Each row, then roughly how far along a hidden order it lies, from 0 to 30
(in the rows, 128 means zero)
[116  42 148 133  97 166 162  94 113 169 108 161 141 142 125  96  77 112]	25
[120  76 174 135 107 140 154 116 121 132 125 166 183 145 147  81  27 123]	12
[121  22 151 133  95 202 156  87 117 188  89 176 110 131 120 100  82 120]	28
[123  89 149 130 116 133 138 121 123 139 129 145 143 139 135 110  80 129]	15
[135 188 150 149 161 101 249 131 133 103 130  97 178  95 130 126  97 192]	1
[124 113 141 130 120 127 139 124 126 132 131 140 160 135 135 118  92 129]	14
[131 142 159 146 137 126 188 123 130 112 126 134 173 113 138 131  62 169]	4
[121 100 142 126 118 139 135 117 122 137 127 137 148 139 132 113 109 120]	17
[127 115 112 124 131 132 128 127 126 145 120 123 107 122 120 140 159 125]	20
[128 118 161 138 120 121 168 124 125 119 126 149 171 129 140  96  17 144]	9
[131 152 164 151 148 111 225 123 130 105 129 116 199 103 138 105  59 183]	2
[135 207 149 148 167  97 246 130 135  98 132 104 181  89 129 114 100 198]	0
[142 234 118 151 190  88 251 143 140  90 134  61 148  68 116 153 165 213]	0
[124  73 124 126 118 155 140 104 122 160 114 137 116 133 119 129 118 130]	24
[136 156 141 145 141 121 174 135 134 107 124 120 157 102 136 124 107 166]	5
[134 158 157 150 149 108 240 131 132  88 126 110 177  97 136 102  72 189]	2
[130  50 132 134 106 208 142  92 121 173  79 172 106 113 113 125 123 129]	28
[127  68 129 132 110 188 146  96 122 168  91 157 112 119 111 124 111 127]	27
[117  83 145 125 117 140 145 107 121 147 125 150 150 151 131 107  74 114]	19
[117  58 140 128 115 162 150  97 119 166 114 150 139 143 127 110  93 120]	23
[123 114 187 150 128 124 223 119 126 116 129 151 218 111 148  74   4 168]	3
[115  78 150 125 107 146 146 107 119 157 125 148 157 147 131  96  75 117]	20
[139 174 134 142 146 119 158 139 136 110 126 108 146 100 131 134 135 163]	6
[128 127 140 133 121 128 133 129 128 125 128 139 145 126 133 117 102 137]	12
[137 156 132 139 137 133 150 129 135 106 125 120 137 105 127 129 123 154]	8
[129 163 166 152 155 102 247 126 130  99 131 110 190  95 135 107  59 198]	0
[117  88 158 129 108 134 144 115 121 143 128 152 161 148 138  99  43 119]	17
[118  79 139 125 115 149 148 106 121 156 117 146 132 141 125 117  99 113]	22
[124  90 130 124 117 141 134 114 121 147 122 136 123 137 123 119 116 126]	21
[123  86 139 129 120 138 136 118 123 130 129 141 146 138 131 110  96 121]	16
[114   1 171 131  86 198 164  78 112 189  91 207 160 139 131  83  29 115]	27
[141  51 102 136 114 216 119  89 129 179  78 138  70  90 101 154 179 141]	29
[114  55 168 130  95 149 144 111 118 142 129 167 173 154 143  86  47 117]	16
[130 173 167 152 153 101 244 115 132 103 133 127 191  97 136 109  54 191]	1
[128  11 144 138  93 226 151  81 119 190  77 184 111 115 115 106  84 126]	29
[122 101 120 122 126 141 124 112 125 150 121 135 113 128 122 133 131 125]	22
[139 185 134 149 160 107 218 133 135 100 128 101 160  88 128 129  19 188]	2
[131 135 137 133 132 133 149 131 130 123 128 129 132 125 132 119 112 135]	12
[131 135 165 146 135 130 180 127 129 114 124 139 181 114 140 105  60 157]	5
[134 135 154 146 136 129 174 126 130 106 127 131 164 109 137 111  88 164]	5
[120  39 147 134  92 174 154  89 117 176 103 166 136 134 125  97  78 119]	26
[125  45 131 133 107 190 152  94 121 176  93 156 108 122 115 114 112 130]	27
[126 124 122 125 128 131 126 133 127 133 125 124 117 134 124 140 155 130]	18
[127 123 140 130 123 128 137 127 127 122 129 139 142 130 132 103 101 131]	13
[125 111 122 125 129 130 136 118 127 138 128 130 124 129 128 125 129 121]	19
[127  75 121 135 112 179 140 101 122 174  99 138 106 123 114 131 120 128]	26
[134  21 144 142  92 241 135  83 121 194  69 186 107 103 115 115  76 129]	30
[129 128 123 129 129 126 118 126 128 130 132 132 131 127 129 129 121 129]	15
[115  49 154 126 102 166 154  99 117 167 113 162 156 146 127 102  73 118]	23
[113  61 155 128 105 143 148  97 116 159 116 163 152 156 132  90  56 116]	22
[121  97 127 127 119 141 135 116 123 143 122 134 117 135 124 125 120 117]	21
[134 158 126 130 133 124 120 134 131 128 126 116 107 122 126 136 147 136]	14
[125 156 177 153 149 104 255 106 127 108 132 121 214  98 140  93  25 199]	0
[129 162 144 133 122 115 141 127 128 125 127 145 147 125 141 113  99 137]	11
[139  25 124 141  96 255 139  88 123 194  63 171  79  95 108 127 132 134]	30
[130 132 154 140 125 134 162 129 128 125 130 140 167 122 140 111  75 144]	9
[126 112 145 133 128 129 134 122 127 129 128 141 135 134 135 114 105 135]	14
[119  39 152 132  96 188 155  90 117 181  95 168 130 134 121 129  70 122]	27
[118  86 177 135 103 137 150 119 119 133 127 169 188 149 147  90  24 125]	12
[132  54 122 136 109 213 140  94 123 185  84 156  94 107 110 125 126 141]	29
[124 108 150 132 120 133 134 120 124 124 129 144 153 137 138 113  79 127]	13
[135 149 118 132 132 140 134 137 134 115 127 115 119 113 127 127 148 153]	11
[135  54 123 135 109 197 145  94 123 176  82 157  88 106 109 139 136 130]	29
[133 150 134 133 133 123 140 133 140 117 125 126 128 116 130 126 130 148]	12
[136 167 150 152 146 117 202 125 133 110 126 113 171 101 134 124  81 176]	3
[124  21 149 132  95 199 155  86 118 187  91 176 126 127 120 105  79 129]	28
[126  94 138 131 119 135 135 123 127 128 127 142 147 129 133 118 102 128]	14
[132 143 143 137 130 123 148 137 132 117 129 129 149 117 135 115  98 145]	9
[131 114 166 142 125 135 164 124 127 114 129 142 175 120 142  98  67 153]	7
[134 148 142 137 135 127 161 134 133 110 129 129 156 107 133 125 104 157]	7
[130 135 160 144 125 131 166 128 129 115 125 140 162 122 140 101  68 154]	8
[123 104 174 143 115 139 170 117 125 118 127 168 195 135 150  83  23 141]	8
[131 153 156 144 135 120 176 131 134 108 131 137 170 113 138 104  74 162]	5
